Below are the code and all the weights of a small trained network. Each question names an input and a class and asks about switching units off, where a switched-off unit gives its printed mean instead of its output.

import numpy as np


def w(rows, s, z=0):
    codes = np.array(rows[::2]) - 128.0
    scale = np.full(codes.shape[1], s)
    scale[-1] = z or s
    return codes * scale


def f(y):
    return y / 2 * (1 + np.tanh(0.7978845608 * (y + 0.044715 * y**3)))


def log_softmax(a):
    a = a - a.max(-1, keepdims=True)
    return a - np.log(np.exp(a).sum(-1, keepdims=True))


def net(x, mask):
    res = np.array(x, float).reshape(1, 5) / 4 @ E
    y = f(res @ A[0][:, :-1].T + A[0][:, -1])
    res = res + np.where(mask, y, B[0][:, -1]) @ B[0][:, :-1]
    return log_softmax(res[-1] @ U[:, :-1].T + U[:, -1])


A, B = {}, {}
E = w([
[83,119,202,70,112,144,148],'x0',
[105,141,68,132,44,153,91],'x1',
[179,154,60,133,138,75,82],'x2',
[108,104,168,155,75,83,2],'x3',
[83,196,114,163,138,214,55],'x4',
],0.012)
A[0] = w([
[150,247,68,149,165,194,110,134],'n1',
[102,154,185,56,171,177,122,97],'n2',
[72,68,186,152,51,74,32,156],'n3',
[105,70,226,1,129,148,168,144],'n4',
[224,118,100,224,181,105,132,110],'n5',
[132,171,249,141,238,195,83,160],'n6',
[80,70,78,240,100,217,197,254],'n7',
[163,115,208,106,26,135,29,159],'n8',
[179,122,155,91,171,34,131,111],'n9',
],0.0098,0.0081)
B[0] = w([
[74,154,96,130,151,151,67,214],'n1',
[113,124,84,153,100,162,184,165],'n2',
[7,110,117,129,114,117,62,251],'n3',
[142,153,101,68,176,244,236,220],'n4',
[180,109,71,128,82,100,48,183],'n5',
[107,94,76,172,96,82,232,208],'n6',
[89,111,169,78,132,103,91,209],'n7',
[53,143,120,134,156,108,127,234],'n8',
[152,121,155,61,109,119,158,176],'n9',
],0.013,0.015)
U = w([
[239,105,60,141,122,151,80,75],'0',
[69,141,83,180,130,199,190,22],'1',
[170,61,189,54,136,183,213,212],'2',
[48,12,157,135,96,7,92,253],'3',
[167,166,234,237,82,202,119,37],'4',
[75,177,118,108,143,255,47,106],'5',
],0.0089,0.0049)

Each question gives the input, the list of numbers given to net, and the class t.
The units are the neurons (one row each of A and B). Each row of codes is followed by its name. A weight is (code - 128) times the scale printed after its matrix; where a second scale follows, it is the last column's (A, B and U).
mask holds one flag per neuron, in row order. A switched-off neuron (its flag False) gives its mean, the last column of its row in B, instead of its output. The means were averaged over made-up inputs and are rounded, as every weight is.
A unit's drop is (log p(t) with every unit on - log p(t) with that unit switched off) / (log p(t) with every unit on - log p(t) with every unit switched off).
The circuit of an input: a set's keep is (log p(t) with only the set's units on - log p(t) with every unit switched off) / (log p(t) with every unit on - log p(t) with every unit switched off). Starting from all 9 units, units are removed one at a time, each time the one whose removal leaves the highest keep (on an exact tie, the one counted first), for as long as the keep stays at least 0.8.
units of the circuit, in order: the units of the circuit, biggest drop first
top k neurons: the k neurons with the biggest drops, biggest first
drop of u: that unit's drop, to one decimal
input [6,-2,-8,-8,3], class 2: units of the circuit, in order : (n4)
input [7,4,-6,3,-6], class 1: top 2 neurons : (n4; n3)
input [-1,-2,7,-8,2], class 5: top 2 neurons : (n1; n6)
input [-1,-6,7,0,-6], class 0: units of the circuit, in order : (n5; n3)
input [7,-1,8,0,-1], class 2: units of the circuit, in order : (n3; n1)
input [0,-6,5,-2,0], class 0: units of the circuit, in order : (n3; n5)
input [-1,4,-5,-6,0], class 5: top 4 neurons : (n6; n9; n7; n4)
input [8,-2,-3,-7,3], class 2: top 3 neurons : (n3; n4; n8)
input [4,8,4,1,0], class 3: top 2 neurons : (n4; n1)
input [-8,2,3,2,-6], class 0: top 2 neurons : (n3; n5)
input [-7,4,-4,0,-2], class 3: top 2 neurons : (n4; n7)
input [-4,7,-6,-2,-1], class 3: top 2 neurons : (n4; n7)
input [2,8,-4,3,-8], class 5: top 2 neurons : (n4; n6)
input [2,-5,-6,1,7], class 1: top neuron : (n6)
input [4,3,8,-6,-3], class 2: top 2 neurons : (n3; n5)
input [-4,-3,7,-3,3], class 0: top 2 neurons : (n5; n3)
input [-2,-7,2,6,7], class 3: top 2 neurons : (n4; n6)
input [7,-4,-4,-7,1], class 2: top 2 neurons : (n4; n3)
input [1,-8,7,5,8], class 3: top 2 neurons : (n6; n4)
input [-6,2,5,-8,3], class 5: units of the circuit, in order : (n1)
input [-7,-3,7,-7,-8], class 0: drop of n5 : 0.7
input [6,-4,-2,3,2], class 1: drop of n7 : 0.0
input [2,3,-1,4,7], class 3: drop of n4 : 0.4
input [2,0,-3,-3,7], class 1: drop of n6 : 1.2
